Each row has a name. Each question is about the rows just above it.

[119  80 120  75 147 151] : j396
[138  85 138  95 155 118] : j270
[134 179 137 178 134 120] : j526
[132  75 130  76 155 141] : j969
[142  85 138  95 156 125] : j347
[ 72  72 133  72  72 134] : j427
[140  76 136  87 151 126] : j944
[132  75 129  78 147 143] : j531
[121 121 121 121 121 149] : j7
[126  65 125  91 112 132] : j761
[113  85 116  90 123 145] : j428
[140 178 135 177 130 178] : j354
The value that j427 holds more than once: : [72]
The value that j354 holds more than once: : [178]
Which value appears more than once in j7? : [121]
Which value appears more than once in j270? : [138]
Which value appears more than once in j526? : [134]
Where do [140  76 136  87 151 126] appear? : j944

[131 143 115 133 138 137 110 126 139 113 128 131 124 117 139 125 129 131
 109 139 122 131 131 127 142 119 124 121 112 135 136 145 125 117] = j7
[113  66 124  92  94 153  73 141 126 152  91 103 142 130 123  88  93 173
  74  87 156  95 104 177 148 104  95 121 140 127 104 114 158  84] = j761
[101  83 118  90  94 157  70 134 107 159  97  93 156 130 116  82 104 160
  91 161 161  92 116 166 157 121  91 119 140 125 114 116 162  77] = j354
[127 136 128 130 142 131 119 135 136 121 122 132 126 121 137 115 130 127
 113 133 123 138 129 135 139 118 122 116 124 128 132 134 133 120] = j531
[127 138 127 132 143 132 120 133 137 121 123 131 128 120 138 138 131 124
 112 134 125 140 128 137 139 119 123 114 123 128 131 138 132 119] = j347
[112  66 124  92  94 153  73 141 126 152  91 103 142 130 123  88  93 169
  74  87 156  95 104 177 148 104  95 121 140 127 104 114 158  84] = j396
[107  79 119  89  96 157  68 137 113 159  99  96 151 128 117  82 101 163
  88  90 160  93 113 174 155 119  93 118 139 124 111 116 161  78] = j427
The row with [131 143 115 133 138 137 110 126 139 113 128 131 124 117 139 125 129 131
 109 139 122 131 131 127 142 119 124 121 112 135 136 145 125 117] is : j7
Whose row is [112  66 124  92  94 153  73 141 126 152  91 103 142 130 123  88  93 169
  74  87 156  95 104 177 148 104  95 121 140 127 104 114 158  84]? : j396
The row with [113  66 124  92  94 153  73 141 126 152  91 103 142 130 123  88  93 173
  74  87 156  95 104 177 148 104  95 121 140 127 104 114 158  84] is : j761
Which row holds [127 138 127 132 143 132 120 133 137 121 123 131 128 120 138 138 131 124
 112 134 125 140 128 137 139 119 123 114 123 128 131 138 132 119]? : j347

[151 176 152 176 176] -> j761
[145 141 127 124 119] -> j7
[128 137 119 128 122] -> j969
[131 130 127 127 130] -> j526
[138 141 122 126 120] -> j347
[129 131 128 129 126] -> j427
[141 171  85 132  88] -> j944
[127 132 123 129 124] -> j270
[136 134 125 126 127] -> j428
The value that j969 holds more than once: : [128]
Where do [151 176 152 176 176] appear? : j761
Repeated in j761: : [176]
Repeated in j427: : [129]

[ 97 150 150 150 150] : j428
[ 93  64 104  93  93] : j427
[ 96 117 156 150  96] : j347
[ 98 118 156 145 151] : j531
[ 97 149 159 149 149] : j761
[ 97 116 116 116 150] : j354
[171 146 184 141  95] : j526
[163 145  84 181 170] : j944
The value that j761 holds more than once: : [149]
Repeated in j428: : [150]
Which value appears more than once in j354? : [116]
Where do [ 97 149 159 149 149] appear? : j761
Which value appears more than once in j347? : [96]
The row with [ 97 150 150 150 150] is : j428
Repeated in j427: : [93]

[137 143 107 148] -> j944
[124 124 124 124] -> j354
[146 183 125 160] -> j761
[120 108 120 120] -> j7
Which value appears more than once in j7? : [120]
The value that j354 holds more than once: : [124]

[148 109 143 149 131 117 123 122 128 113 137 122 112 138 123 110 119 136
 137 128 133 109 145 122 109 131 145 116 119 138 132 118 127 159 116 131
 121 118 118 139 139 127 139 118 130 123 108 127 123 157 127]  j428
[140 116 141 124 115 125 153 100 123 120  72 161 139 136 160 116 116 114
 122 132 126  95 159 127 131  72 122 119 137 137  87 127 139 141 124 124
 150 149 123 120 106  97 150 115 120 112 145 137 170 151 134]  j427
[150 117 122 123 125 107 123 125 120 119 121 132 112 142 127 120 114 126
 124 133 120 108 155 122 122 118 133  96 106 137 120 126 121 154 114 120
 134 129 126 135 127 114 142 116 127 110 125 110 132 148 155]  j354
[136 115 143 165 140 112 111 126 127 112 152 107 108 119 122 107 121 155
 145 123 131 108 142 133 105 147 155 119 106 165 139 113 145 165 115 126
 155 107 125 155 148 132 144 115 133 147  91 131 105 155 135]  j526
[122 128 145 147 102 107 114 122 118 120 137 123 118 116 128 127 119 132
 148 127 133 107 120 124 112 137 150 107 126 132 125 126 128 146 132 125
 137 122 118 129 126 125 137 113 128 127 108 117 123 140 120]  j347
[136 115 143 165 140 112 111 126 127 112 152 107 108 119 122 107 121 134
 145 123 131 108 142 133 105 147 155 119 106 150 139 113 126 165 115 126
 109 107 125 155 148 132 144 115 133 147  91 131 105 151 135]  j270
[148 109 143 149 131 117 123 122 128 113 137 122 112 138 123 110 119 136
 137 128 133 109 145 122 109 131 145 116 119 138 132 118 127 159 116 131
 121 118 118 139 139 127 139 118 130 123 108 127 123 157 140]  j944
[110 127 143 157 109 101 101 130 113 119 148 106 104 106 123 127 130 138
 149 126 138 144  96 126 103 155 166 134 111 129 138 127 115 150 126 127
 130 110 122 139 132 137 125 113 134 133  99 120 101 127 123]  j7
[140 116 141 124 115 125 153 100 123 120 126 161 139 136 160 116 116 114
 122 132 126  95 159 127 131  72 122 118 137 137  87 127 139 141 124 124
 150 149 123 120 106  97 150 115 120 112 145 137 170 151 134]  j396
Where do [148 109 143 149 131 117 123 122 128 113 137 122 112 138 123 110 119 136
 137 128 133 109 145 122 109 131 145 116 119 138 132 118 127 159 116 131
 121 118 118 139 139 127 139 118 130 123 108 127 123 157 127] appear? : j428
Whose row is [122 128 145 147 102 107 114 122 118 120 137 123 118 116 128 127 119 132
 148 127 133 107 120 124 112 137 150 107 126 132 125 126 128 146 132 125
 137 122 118 129 126 125 137 113 128 127 108 117 123 140 120]? : j347
The row with [140 116 141 124 115 125 153 100 123 120  72 161 139 136 160 116 116 114
 122 132 126  95 159 127 131  72 122 119 137 137  87 127 139 141 124 124
 150 149 123 120 106  97 150 115 120 112 145 137 170 151 134] is : j427
Whose row is [148 109 143 149 131 117 123 122 128 113 137 122 112 138 123 110 119 136
 137 128 133 109 145 122 109 131 145 116 119 138 132 118 127 159 116 131
 121 118 118 139 139 127 139 118 130 123 108 127 123 157 140]? : j944

[159 120  68  85  60 115]  j270
[147 102 100 120 131 131]  j7
[153 153 184 185 153 153]  j969
The value that j969 holds more than once: : [153]
Repeated in j7: : [131]
The row with [159 120  68  85  60 115] is : j270

[142 137  96  94 149 101 132  83  90 120 138 141 106 140 128 120 124 110
 120 108 115 115 120 136 110 122 113 120 118 135 169 173 161 172 119] : j428
[136 119 126 137 123 123 121 147 129 102 116 115 123 156  93 111 123  93
 121 108 138 137 118 153 109 113 130 139 121 152 132 131 132 140  96] : j531
[142 137  96  94 149  97 132  83  90 120 138 141 106 141 128 120 124  97
 141  97 146 146 114 131 125 139 142 141 132 130  97  90 101  97 129] : j354
Whose row is [136 119 126 137 123 123 121 147 129 102 116 115 123 156  93 111 123  93
 121 108 138 137 118 153 109 113 130 139 121 152 132 131 132 140  96]? : j531
Where do [142 137  96  94 149  97 132  83  90 120 138 141 106 141 128 120 124  97
 141  97 146 146 114 131 125 139 142 141 132 130  97  90 101  97 129] appear? : j354

